Below is a small trained network, with its code and all its weights. Each question gives an input and a class and asks what happens when units are switched off, that is, made to give their printed mean instead of their output.

import numpy as np


def w(rows, s, z=0):
    codes = np.array(rows[::2]) - 128.0
    scale = np.full(codes.shape[1], s)
    scale[-1] = z or s
    return codes * scale


def f(y):
    return y / 2 * (1 + np.tanh(0.7978845608 * (y + 0.044715 * y**3)))


def log_softmax(a):
    a = a - a.max(-1, keepdims=True)
    return a - np.log(np.exp(a).sum(-1, keepdims=True))


def net(x, mask):
    res = np.array(x, float).reshape(1, 7) / 4 @ E
    y = f(res @ A[0][:, :-1].T + A[0][:, -1])
    res = res + np.where(mask, y, B[0][:, -1]) @ B[0][:, :-1]
    return log_softmax(res[-1] @ U[:, :-1].T + U[:, -1])


A, B = {}, {}
E = w([
[182,71,253,57],'x0',
[26,43,200,211],'x1',
[115,147,138,119],'x2',
[60,57,64,2],'x3',
[116,146,138,119],'x4',
[133,121,124,132],'x5',
[123,135,131,125],'x6',
],0.009)
A[0] = w([
[160,197,32,143,197],'n1',
[51,79,163,179,175],'n2',
[134,171,128,175,211],'n3',
[52,133,69,198,152],'n4',
[152,141,107,167,163],'n5',
[145,100,177,103,152],'n6',
[93,80,132,92,137],'n7',
[128,188,121,141,196],'n8',
[173,130,116,161,203],'n9',
[82,145,66,97,186],'n10',
[139,105,43,38,163],'n11',
[135,120,157,170,164],'n12',
[149,93,146,109,131],'n13',
[147,153,135,154,222],'n14',
[113,183,130,158,142],'n15',
[71,106,120,112,114],'n16',
[83,80,187,186,138],'n17',
[136,126,114,151,122],'n18',
[85,69,112,60,120],'n19',
[109,126,60,94,195],'n20',
[105,130,77,170,196],'n21',
[124,113,98,92,129],'n22',
[126,173,104,87,196],'n23',
[116,109,152,125,120],'n24',
[174,135,119,112,147],'n25',
[176,121,153,124,149],'n26',
[135,158,129,126,194],'n27',
[182,119,254,147,160],'n28',
[34,145,122,182,163],'n29',
[253,178,119,43,171],'n30',
[101,134,63,116,184],'n31',
[174,170,155,194,254],'n32',
[157,95,195,49,126],'n33',
[86,124,121,159,135],'n34',
],0.018,0.007)
B[0] = w([
[254,134,136,188,228],'n1',
[80,195,61,61,230],'n2',
[156,184,116,180,187],'n3',
[126,202,43,99,224],'n4',
[146,151,113,168,162],'n5',
[72,107,160,103,182],'n6',
[80,72,95,89,175],'n7',
[175,147,135,184,172],'n8',
[152,166,145,179,171],'n9',
[214,95,123,71,201],'n10',
[197,54,183,92,230],'n11',
[118,186,148,108,175],'n12',
[84,115,137,116,157],'n13',
[146,163,144,173,175],'n14',
[136,167,100,164,163],'n15',
[110,92,68,92,167],'n16',
[84,200,130,28,221],'n17',
[134,142,116,133,137],'n18',
[66,35,57,105,202],'n19',
[204,77,140,83,200],'n20',
[170,168,65,109,193],'n21',
[131,92,134,96,163],'n22',
[185,91,166,137,182],'n23',
[98,126,130,108,146],'n24',
[112,114,157,162,161],'n25',
[104,139,174,126,166],'n26',
[150,136,144,161,154],'n27',
[78,203,248,36,245],'n28',
[128,193,75,79,211],'n29',
[72,73,229,240,252],'n30',
[209,110,118,78,192],'n31',
[153,238,140,223,228],'n32',
[30,40,144,147,211],'n33',
[115,155,96,97,165],'n34',
],0.032,0.018)
U = w([
[213,119,109,203,129],'0',
[235,61,136,95,110],'1',
[141,167,46,147,1],'2',
[160,77,4,86,237],'3',
[106,102,198,190,186],'4',
[106,1,153,159,16],'5',
[119,140,172,87,176],'6',
[56,44,63,101,122],'7',
],0.0093,0.0021)

Each question gives the input, the list of numbers given to net, and the class t.
The units are the neurons (one row each of A and B). Each row of codes is followed by its name. A weight is (code - 128) times the scale printed after its matrix; where a second scale follows, it is the last column's (A, B and U).
mask holds one flag per neuron, in row order. A switched-off neuron (its flag False) gives its mean, the last column of its row in B, instead of its output. The means were averaged over made-up inputs and are rounded, as every weight is.
A unit's drop is (log p(t) with every unit on - log p(t) with that unit switched off) / (log p(t) with every unit on - log p(t) with every unit switched off).
unit that matters most: the unit with the biggest drop
top k neurons: the k neurons with the biggest drops, biggest first
drop when u is switched off: that unit's drop, to one decimal
input [-5,6,-7,1,-5,-3,-2], class 3: unit that matters most : n32
input [0,6,1,1,-1,3,-6], class 3: top 3 neurons : (n30; n32; n33)
input [0,-6,0,7,-7,7,0], class 1: top 4 neurons : (n11; n10; n20; n31)
input [-7,-7,3,1,8,8,1], class 1: top 3 neurons : (n11; n10; n20)
input [0,-7,-5,5,6,-6,-5], class 1: top 3 neurons : (n11; n1; n10)
input [-2,0,-4,6,-3,7,7], class 1: top 2 neurons : (n11; n2)
input [1,-8,8,0,0,-8,0], class 4: top 2 neurons : (n30; n19)
input [-7,0,4,-7,-5,-6,-8], class 0: top 2 neurons : (n1; n2)
input [-5,0,-1,-1,-8,-3,8], class 0: drop when n17 is switched off : 0.1
input [-5,0,2,4,0,6,6], class 1: drop when n11 is switched off : 0.1
input [-2,-8,-5,1,-4,-8,0], class 1: drop when n11 is switched off : 1.1
input [-7,-3,5,0,-8,-2,-1], class 0: drop when n4 is switched off : 0.0
